Below is a small trained network, with its code and all its weights. Each question gives an input and a target symbol and asks what happens when units are switched off, that is, made to give their printed mean instead of their output.

import numpy as np


def w(rows, s, z=0):
    codes = np.array(rows[::2]) - 128.0
    scale = np.full(codes.shape[1], s)
    scale[-1] = z or s
    return codes * scale


def norm(h):
    return h / np.sqrt((h * h).mean(-1, keepdims=True) + 1e-5)


def f(y):
    return y / 2 * (1 + np.tanh(0.7978845608 * (y + 0.044715 * y**3)))


def softmax(a):
    e = np.exp(a - a.max(-1, keepdims=True))
    return e / e.sum(-1, keepdims=True)


def log_softmax(a):
    a = a - a.max(-1, keepdims=True)
    return a - np.log(np.exp(a).sum(-1, keepdims=True))


def net(x, mask):
    ids = ['αβγδεζηθμξπτφψω'.index(c) for c in x.split()]
    T = len(ids)
    res = E[ids] + P[:T]
    u = 0
    for l in range(2):
        q, k, v = (norm(res) @ M[l].T for M in (Q, K, V))
        z = softmax(np.where(np.tri(T) > 0, q @ k.T / 3**0.5, -1e9)) @ v
        res = res + np.where(mask[u], z, O[l][:, -1]) @ O[l][:, :-1]
        u += 1
        y = f(norm(res) @ A[l][:, :-1].T + A[l][:, -1])
        res = res + np.where(mask[u : u + 16], y, B[l][:, -1]) @ B[l][:, :-1]
        u += 16
    return log_softmax(norm(res)[-1] @ U[:, :-1].T + U[:, -1])


Q, K, V, O, A, B = {}, {}, {}, {}, {}, {}
E = w([
[101,80,172,124,121],'α',
[58,68,215,184,154],'β',
[83,65,153,117,252],'γ',
[144,47,188,170,100],'δ',
[64,61,44,246,187],'ε',
[94,95,173,134,120],'ζ',
[96,167,122,226,34],'η',
[171,70,96,179,70],'θ',
[41,56,185,138,169],'μ',
[115,153,191,225,53],'ξ',
[149,90,188,129,80],'π',
[87,84,192,152,143],'τ',
[183,175,199,208,81],'φ',
[226,213,97,188,84],'ψ',
[162,177,101,240,72],'ω',
],0.014)
P = w([
[106,123,163,103,151],'0',
[173,75,107,67,20],'1',
[163,77,121,88,44],'2',
[161,54,101,116,67],'3',
[142,105,165,164,90],'4',
[130,106,180,147,122],'5',
[45,254,100,173,122],'6',
[156,94,156,171,87],'7',
[122,121,154,205,78],'8',
],0.0096)
Q[0] = w([
[160,193,158,175,66],'0.h0',
[115,194,147,249,191],'0.h0',
[85,83,209,253,68],'0.h0',
],0.007)
K[0] = w([
[14,71,43,80,176],'0.h0',
[240,14,50,110,54],'0.h0',
[226,136,135,253,170],'0.h0',
],0.0048)
V[0] = w([
[128,158,97,162,120],'0.h0',
[192,157,2,159,89],'0.h0',
[48,136,97,185,169],'0.h0',
],0.011)
O[0] = w([
[21,65,87,121,152,92],'0.h0',
[204,159,226,145,143,2],'0.h0',
[103,54,176,210,253,116],'0.h0',
],0.0068,0.0043)
A[0] = w([
[73,166,99,213,138,135],'0.n0',
[143,108,147,86,73,108],'0.n1',
[210,152,160,48,143,145],'0.n2',
[165,113,33,173,111,246],'0.n3',
[177,82,112,30,182,113],'0.n4',
[150,219,143,132,89,254],'0.n5',
[90,113,219,183,65,135],'0.n6',
[147,75,241,169,163,110],'0.n7',
[242,204,102,171,121,226],'0.n8',
[120,46,139,123,133,157],'0.n9',
[254,223,109,185,190,152],'0.n10',
[113,81,51,20,142,163],'0.n11',
[142,48,72,175,76,177],'0.n12',
[91,59,8,47,115,150],'0.n13',
[197,28,141,123,137,79],'0.n14',
[93,184,8,235,210,183],'0.n15',
],0.0076,0.0027)
B[0] = w([
[160,38,218,92,129,178],'0.n0',
[125,120,126,201,129,160],'0.n1',
[43,106,160,42,125,119],'0.n2',
[99,167,178,64,183,194],'0.n3',
[126,116,78,228,113,119],'0.n4',
[85,68,126,185,186,165],'0.n5',
[158,160,140,104,55,254],'0.n6',
[112,99,162,84,135,213],'0.n7',
[148,167,101,76,253,156],'0.n8',
[110,184,114,126,112,197],'0.n9',
[247,132,122,51,178,137],'0.n10',
[171,177,163,130,220,157],'0.n11',
[152,204,130,126,147,250],'0.n12',
[152,141,142,190,113,194],'0.n13',
[108,113,165,136,107,168],'0.n14',
[147,49,232,73,85,190],'0.n15',
],0.0062)
Q[1] = w([
[232,151,68,148,192],'1.h0',
[127,79,173,82,226],'1.h0',
[84,82,237,254,68],'1.h0',
],0.0066)
K[1] = w([
[43,65,145,133,135],'1.h0',
[165,147,90,90,51],'1.h0',
[130,127,254,84,170],'1.h0',
],0.0078)
V[1] = w([
[161,245,123,135,184],'1.h0',
[66,176,90,83,115],'1.h0',
[85,114,82,91,187],'1.h0',
],0.011)
O[1] = w([
[187,163,124,99,174,20],'1.h0',
[43,183,183,137,14,56],'1.h0',
[108,83,179,3,139,3],'1.h0',
],0.012,0.0058)
A[1] = w([
[161,201,84,163,145,113],'1.n0',
[153,99,144,205,99,116],'1.n1',
[158,200,93,57,155,160],'1.n2',
[104,67,81,87,79,251],'1.n3',
[126,69,129,152,157,65],'1.n4',
[64,167,26,112,120,76],'1.n5',
[145,44,121,160,126,68],'1.n6',
[113,93,161,216,166,122],'1.n7',
[114,65,163,129,114,121],'1.n8',
[193,188,32,154,123,140],'1.n9',
[205,92,130,110,162,120],'1.n10',
[164,78,182,172,164,131],'1.n11',
[201,192,168,146,79,172],'1.n12',
[167,213,135,128,56,113],'1.n13',
[201,112,153,149,188,185],'1.n14',
[134,92,102,159,254,162],'1.n15',
],0.0099,0.0027)
B[1] = w([
[78,114,85,84,130,160],'1.n0',
[151,116,100,158,142,254],'1.n1',
[2,92,139,187,69,127],'1.n2',
[107,98,111,129,233,163],'1.n3',
[100,184,202,157,83,170],'1.n4',
[192,192,84,104,147,129],'1.n5',
[122,144,121,181,107,200],'1.n6',
[147,136,153,144,40,252],'1.n7',
[160,159,102,125,162,174],'1.n8',
[62,89,134,128,206,176],'1.n9',
[185,186,123,67,188,162],'1.n10',
[113,187,129,83,38,226],'1.n11',
[115,96,110,80,86,202],'1.n12',
[108,192,146,64,184,187],'1.n13',
[164,112,143,48,87,207],'1.n14',
[154,139,149,85,64,208],'1.n15',
],0.0078,0.0075)
U = w([
[37,172,178,87,116,112],'α',
[96,205,79,183,166,99],'β',
[139,69,67,220,79,132],'γ',
[41,98,169,112,93,95],'δ',
[107,82,155,95,189,79],'ε',
[175,171,19,142,183,160],'ζ',
[127,128,145,199,189,66],'η',
[46,234,64,111,50,165],'θ',
[187,147,108,71,175,177],'μ',
[195,185,184,96,181,163],'ξ',
[170,114,231,192,187,141],'π',
[53,35,175,108,134,252],'τ',
[65,87,92,105,143,23],'φ',
[52,87,124,172,156,157],'ψ',
[254,162,100,134,144,70],'ω',
],0.0089,0.0036)

Each question gives the input, a string of symbols that net reads in full, and the target symbol t.
The units are the heads (3 rows each of Q, K, V and O) and the neurons (one row each of A and B). Each row of codes is followed by its name. A weight is (code - 128) times the scale printed after its matrix; where a second scale follows, it is the last column's (O, A, B and U).
mask holds one flag per unit, layer by layer, with each layer's heads first. A switched-off unit (its flag False) gives its mean, the last column of its rows in O or B, instead of its output. The means were averaged over made-up inputs and are rounded, as every weight is.
A unit's drop is (log p(t) with every unit on - log p(t) with that unit switched off) / (log p(t) with every unit on - log p(t) with every unit switched off).
The circuit of an input: a set's keep is (log p(t) with only the set's units on - log p(t) with every unit switched off) / (log p(t) with every unit on - log p(t) with every unit switched off). Starting from the 12 units with the biggest drops (on a tie, the unit counted first), units are removed one at a time, each time the one whose removal leaves the highest keep (on an exact tie, the one counted first), for as long as the keep stays at least 0.8.
circuit, biggest first: the units of the circuit, biggest drop first
unit that matters most: the unit with the biggest drop
k most important neurons: the k neurons with the biggest drops, biggest first
top k neurons in layer l: the k neurons of layer l with the biggest drops, biggest first
drop of u: that unit's drop, to one decimal
input π θ β ε π β, target γ: circuit, biggest first => 1.h0, 0.n3
input π π α π ψ, target θ: circuit, biggest first => 0.h0, 1.h0
input π α π φ μ ζ, target θ: top neuron in layer 1 => 1.n13
input φ π ζ, target ζ: 3 most important neurons => 0.n5, 0.n8, 0.n9
input μ π π π, target τ: 3 most important neurons => 1.n3, 1.n11, 0.n11
input π ε μ, target γ: 2 most important neurons => 0.n13, 0.n3
input φ π φ μ π, target ζ: 3 most important neurons => 0.n5, 0.n8, 0.n9
input μ β ε δ π π δ, target γ: circuit, biggest first => 1.h0, 1.n13
input π φ θ ζ, target θ: circuit, biggest first => 1.h0, 0.h0, 1.n13
input π ε α, target γ: top 4 neurons in layer 0 => 0.n15, 0.n13, 0.n8, 0.n6
input μ α θ, target τ: circuit, biggest first => 1.h0, 0.h0
input π μ π μ, target θ: circuit, biggest first => 0.h0, 0.n15
input α η δ π θ π π π α, target θ: top 2 neurons in layer 1 => 1.n13, 1.n12
input π π π ζ φ, target θ: most important neuron => 1.n12
input δ π π π τ, target θ: 2 most important neurons => 0.n0, 0.n15
input δ π τ π φ, target θ: 3 most important neurons => 0.n0, 1.n12, 1.n0
input φ π ψ γ, target ζ: top 2 neurons in layer 0 => 0.n4, 0.n13
input π ψ ξ, target θ: 3 most important neurons => 1.n13, 0.n8, 1.n12
input μ α μ ξ, target τ: 2 most important neurons => 1.n11, 1.n3
input π β η α π ε π γ, target γ: circuit, biggest first => 1.h0
input γ α π π γ π β π γ, target θ: 2 most important neurons => 0.n11, 1.n0
input π β π ζ π π, target θ: 3 most important neurons => 0.n0, 0.n15, 1.n13
input φ μ μ, target ζ: drop of 0.n8 => 0.3
input φ π φ, target ζ: drop of 0.n1 => 0.2
input π τ τ δ π ψ π ω, target θ: drop of 1.n3 => 0.2
input π π δ β, target θ: drop of 1.n13 => 0.1
input π θ δ π π μ ω π, target θ: unit that matters most => 0.h0
input π π π μ δ, target θ: top 2 neurons in layer 0 => 0.n0, 0.n15
